Here is a tiny trained network, its code and every weight. The questions are about switching its units off for an input and a class, where a switched-off unit gives its printed mean instead of its output.

import numpy as np


def w(rows, s, z=0):
    codes = np.array(rows[::2]) - 128.0
    scale = np.full(codes.shape[1], s)
    scale[-1] = z or s
    return codes * scale


def f(y):
    return np.maximum(y, 0)


def log_softmax(a):
    a = a - a.max(-1, keepdims=True)
    return a - np.log(np.exp(a).sum(-1, keepdims=True))


def net(x, mask):
    res = np.array(x, float).reshape(1, 3) / 4 @ E
    y = f(res @ A[0][:, :-1].T + A[0][:, -1])
    res = res + np.where(mask, y, B[0][:, -1]) @ B[0][:, :-1]
    return log_softmax(res[-1] @ U[:, :-1].T + U[:, -1])


A, B = {}, {}
E = w([
[105,119,190,106,219,115,174,66],'x0',
[55,173,134,161,163,114,52,152],'x1',
[112,39,90,6,119,57,75,118],'x2',
],0.011)
A[0] = w([
[61,111,127,123,190,92,2,209,105],'N1',
[233,88,63,86,114,157,197,100,125],'N2',
[52,123,195,98,215,126,155,49,170],'N3',
[162,238,185,210,140,175,175,145,159],'N4',
[111,191,94,105,86,142,81,208,208],'N5',
[66,166,143,135,214,140,164,80,172],'N6',
[91,71,121,89,162,53,131,72,106],'N7',
[21,162,149,173,156,112,54,150,160],'N8',
[131,146,110,125,169,125,139,86,53],'N9',
[98,52,98,30,101,50,47,89,85],'N10',
[120,119,35,120,69,185,79,147,26],'N11',
[164,59,96,159,88,93,56,166,184],'N12',
[138,184,151,149,161,146,156,127,2],'N13',
[127,120,84,137,70,110,89,137,28],'N14',
[116,120,12,69,76,64,110,140,151],'N15',
[201,62,138,104,81,130,208,103,130],'N16',
[150,52,224,80,225,83,122,71,95],'N17',
[149,107,134,195,52,209,99,196,201],'N18',
[130,199,107,197,114,204,87,111,91],'N19',
[57,148,113,163,179,132,51,139,106],'N20',
],0.0092,0.0053)
B[0] = w([
[164,39,80,187,160,207,118,207,218],'N1',
[214,44,57,112,179,227,67,149,196],'N2',
[220,135,86,91,77,111,79,17,210],'N3',
[67,46,182,223,1,94,161,167,231],'N4',
[195,136,94,120,106,106,35,29,197],'N5',
[207,138,91,138,90,119,25,54,191],'N6',
[65,63,154,214,78,100,222,117,197],'N7',
[204,30,81,65,182,217,75,152,214],'N8',
[218,212,4,157,63,91,30,79,137],'N9',
[103,49,192,236,35,74,197,67,255],'N10',
[211,232,122,156,115,63,36,57,166],'N11',
[136,179,86,145,114,122,94,29,197],'N12',
[164,85,149,204,39,86,114,95,152],'N13',
[230,192,85,148,85,77,97,41,154],'N14',
[93,42,193,166,71,130,151,132,221],'N15',
[233,37,73,90,178,236,64,178,194],'N16',
[184,182,85,111,66,89,61,27,202],'N17',
[202,158,72,140,86,112,48,21,195],'N18',
[138,30,110,232,47,126,138,95,185],'N19',
[207,44,78,100,231,179,90,167,189],'N20',
],0.0071,0.015)
U = w([
[116,71,170,170,79,97,160,127,73],'0',
[182,201,120,102,126,84,75,45,42],'1',
[175,58,116,104,184,194,118,158,154],'2',
[140,114,131,112,121,150,108,102,204],'3',
[46,176,181,62,161,88,198,188,2],'4',
[69,199,50,44,197,158,149,247,2],'5',
[69,182,105,32,221,129,162,201,2],'6',
],0.012,0.0064)

Each question gives the input, the list of numbers given to net, and the class t.
The units are the neurons (one row each of A and B). Each row of codes is followed by its name. A weight is (code - 128) times the scale printed after its matrix; where a second scale follows, it is the last column's (A, B and U).
mask holds one flag per neuron, in row order. A switched-off neuron (its flag False) gives its mean, the last column of its row in B, instead of its output. The means were averaged over made-up inputs and are rounded, as every weight is.
A unit's drop is (log p(t) with every unit on - log p(t) with that unit switched off) / (log p(t) with every unit on - log p(t) with every unit switched off).
The circuit of an input: a set's keep is (log p(t) with only the set's units on - log p(t) with every unit switched off) / (log p(t) with every unit on - log p(t) with every unit switched off). Starting from the 12 units with the biggest drops (on a tie, the unit counted first), units are removed one at a time, each time the one whose removal leaves the highest keep (on an exact tie, the one counted first), for as long as the keep stays at least 0.8.
units of the circuit, in order: the units of the circuit, biggest drop first
top k neurons: the k neurons with the biggest drops, biggest first
drop when u is switched off: that unit's drop, to one decimal
input [2,-4,-2], class 2: units of the circuit, in order -> [N10]
input [-5,-7,1], class 2: top 2 neurons -> [N2; N16]
input [-7,-5,8], class 0: top 2 neurons -> [N10; N15]
input [4,-5,1], class 2: top 2 neurons -> [N16; N2]
input [-4,-4,0], class 1: top 2 neurons -> [N1; N8]
input [-4,6,6], class 0: top 3 neurons -> [N10; N15; N16]
input [5,-5,-4], class 1: top 3 neurons -> [N1; N8; N10]
input [-4,4,-2], class 1: top 4 neurons -> [N18; N5; N16; N2]
input [-5,8,-2], class 2: top 3 neurons -> [N8; N1; N20]
input [5,-3,8], class 0: top 2 neurons -> [N10; N7]
input [-7,-3,5], class 1: top 2 neurons -> [N11; N4]
input [2,4,3], class 2: top 2 neurons -> [N4; N1]
input [-6,8,-3], class 2: top 3 neurons -> [N8; N1; N20]
input [-4,3,-3], class 1: units of the circuit, in order -> [N18]
input [8,4,8], class 0: top 3 neurons -> [N7; N10; N1]
input [7,-5,6], class 1: drop when N4 is switched off -> 1.0
input [0,3,5], class 0: drop when N10 is switched off -> 0.2
input [-4,4,0], class 1: drop when N4 is switched off -> 0.2
